Here is a tiny trained network, its code and every weight. The questions are about switching its units off for an input and a class, where a switched-off unit gives its printed mean instead of its output.

import numpy as np


def w(rows, s, z=0):
    codes = np.array(rows[::2]) - 128.0
    scale = np.full(codes.shape[1], s)
    scale[-1] = z or s
    return codes * scale


def norm(h):
    return h / np.sqrt((h * h).mean(-1, keepdims=True) + 1e-5)


def f(y):
    return np.maximum(y, 0)


def log_softmax(a):
    a = a - a.max(-1, keepdims=True)
    return a - np.log(np.exp(a).sum(-1, keepdims=True))


def net(x, mask):
    res = np.array(x, float).reshape(1, 3) / 4 @ E
    u = 0
    for l in range(2):
        y = f(norm(res) @ A[l][:, :-1].T + A[l][:, -1])
        res = res + np.where(mask[u : u + 16], y, B[l][:, -1]) @ B[l][:, :-1]
        u += 16
    return log_softmax(norm(res)[-1] @ U[:, :-1].T + U[:, -1])


A, B = {}, {}
E = w([
[207,97,2],'x0',
[251,107,223],'x1',
[83,15,18],'x2',
],0.0054)
A[0] = w([
[225,77,156,135],'0.n1',
[104,123,74,83],'0.n2',
[108,79,149,86],'0.n3',
[188,148,44,229],'0.n4',
[202,141,153,129],'0.n5',
[74,150,10,166],'0.n6',
[69,136,150,92],'0.n7',
[192,191,164,118],'0.n8',
[176,163,68,3],'0.n9',
[146,188,126,78],'0.n10',
[139,144,97,122],'0.n11',
[132,63,164,194],'0.n12',
[180,121,75,153],'0.n13',
[154,194,151,85],'0.n14',
[124,121,89,127],'0.n15',
[148,53,130,73],'0.n16',
],0.011,0.0019)
B[0] = w([
[179,106,122,230],'0.n1',
[75,187,116,181],'0.n2',
[151,46,166,151],'0.n3',
[163,74,108,234],'0.n4',
[105,128,117,211],'0.n5',
[175,110,167,254],'0.n6',
[140,169,148,179],'0.n7',
[99,154,158,232],'0.n8',
[126,160,149,169],'0.n9',
[116,92,117,167],'0.n10',
[168,242,135,153],'0.n11',
[228,2,115,181],'0.n12',
[137,126,99,201],'0.n13',
[140,73,51,197],'0.n14',
[130,123,86,169],'0.n15',
[138,88,132,171],'0.n16',
],0.0054,0.0053)
A[1] = w([
[251,195,27,207],'1.n1',
[88,100,148,100],'1.n2',
[71,111,151,191],'1.n3',
[254,109,182,154],'1.n4',
[184,108,112,165],'1.n5',
[141,160,210,65],'1.n6',
[154,185,136,206],'1.n7',
[147,195,174,196],'1.n8',
[38,220,147,100],'1.n9',
[132,179,74,135],'1.n10',
[81,107,93,76],'1.n11',
[196,166,134,142],'1.n12',
[95,75,126,223],'1.n13',
[139,50,123,189],'1.n14',
[202,199,227,253],'1.n15',
[87,36,117,245],'1.n16',
],0.0093,0.0032)
B[1] = w([
[22,115,55,248],'1.n1',
[185,72,89,142],'1.n2',
[205,204,104,166],'1.n3',
[127,60,157,248],'1.n4',
[74,128,138,193],'1.n5',
[132,140,140,176],'1.n6',
[89,94,149,177],'1.n7',
[84,143,120,193],'1.n8',
[177,177,153,184],'1.n9',
[60,45,133,153],'1.n10',
[134,209,81,143],'1.n11',
[67,61,209,178],'1.n12',
[206,189,100,178],'1.n13',
[137,213,251,200],'1.n14',
[70,96,98,255],'1.n15',
[254,229,88,205],'1.n16',
],0.0066,0.0071)
U = w([
[78,253,163,111],'0',
[91,123,213,112],'1',
[172,214,94,255],'2',
[203,114,177,64],'3',
[53,136,80,149],'4',
[104,83,141,188],'5',
[126,164,45,126],'6',
[205,110,86,9],'7',
],0.016,0.002)

Each question gives the input, the list of numbers given to net, and the class t.
The units are the neurons (one row each of A and B). Each row of codes is followed by its name. A weight is (code - 128) times the scale printed after its matrix; where a second scale follows, it is the last column's (A, B and U).
mask holds one flag per neuron, layer by layer. A switched-off neuron (its flag False) gives its mean, the last column of its row in B, instead of its output. The means were averaged over made-up inputs and are rounded, as every weight is.
A unit's drop is (log p(t) with every unit on - log p(t) with that unit switched off) / (log p(t) with every unit on - log p(t) with every unit switched off).
The circuit of an input: a set's keep is (log p(t) with only the set's units on - log p(t) with every unit switched off) / (log p(t) with every unit on - log p(t) with every unit switched off). Starting from the 12 units with the biggest drops (on a tie, the unit counted first), units are removed one at a time, each time the one whose removal leaves the highest keep (on an exact tie, the one counted first), for as long as the keep stays at least 0.8.
circuit, biggest first: the units of the circuit, biggest drop first
most important unit: the unit with the biggest drop
k most important neurons: the k neurons with the biggest drops, biggest first
top k neurons in layer l: the k neurons of layer l with the biggest drops, biggest first
drop of u: that unit's drop, to one decimal
input [3,-2,-3], class 4: circuit, biggest first : [1.n1]
input [2,2,0], class 5: 2 most important neurons : [1.n1; 0.n14]
input [5,7,0], class 5: circuit, biggest first : [1.n1; 1.n12; 1.n16]
input [-6,2,8], class 3: top 2 neurons in layer 0 : [0.n12; 0.n3]
input [-1,0,1], class 2: 2 most important neurons : [1.n16; 0.n1]
input [-3,0,1], class 2: 3 most important neurons : [0.n6; 1.n16; 0.n1]
input [0,0,0], class 0: top 2 neurons in layer 0 : [0.n6; 0.n11]
input [-5,0,1], class 2: top 2 neurons in layer 0 : [0.n6; 0.n1]
input [-8,6,3], class 3: top 2 neurons in layer 1 : [1.n1; 1.n16]
input [1,-5,-6], class 4: 2 most important neurons : [0.n14; 1.n14]
input [-2,-3,0], class 0: top 3 neurons in layer 0 : [0.n7; 0.n14; 0.n4]
input [-3,0,4], class 2: drop of 1.n16 : 0.3
input [8,1,-1], class 5: drop of 1.n12 : 0.2
input [4,0,-7], class 4: most important unit : 1.n1
input [-1,-5,-1], class 0: drop of 1.n9 : 0.2
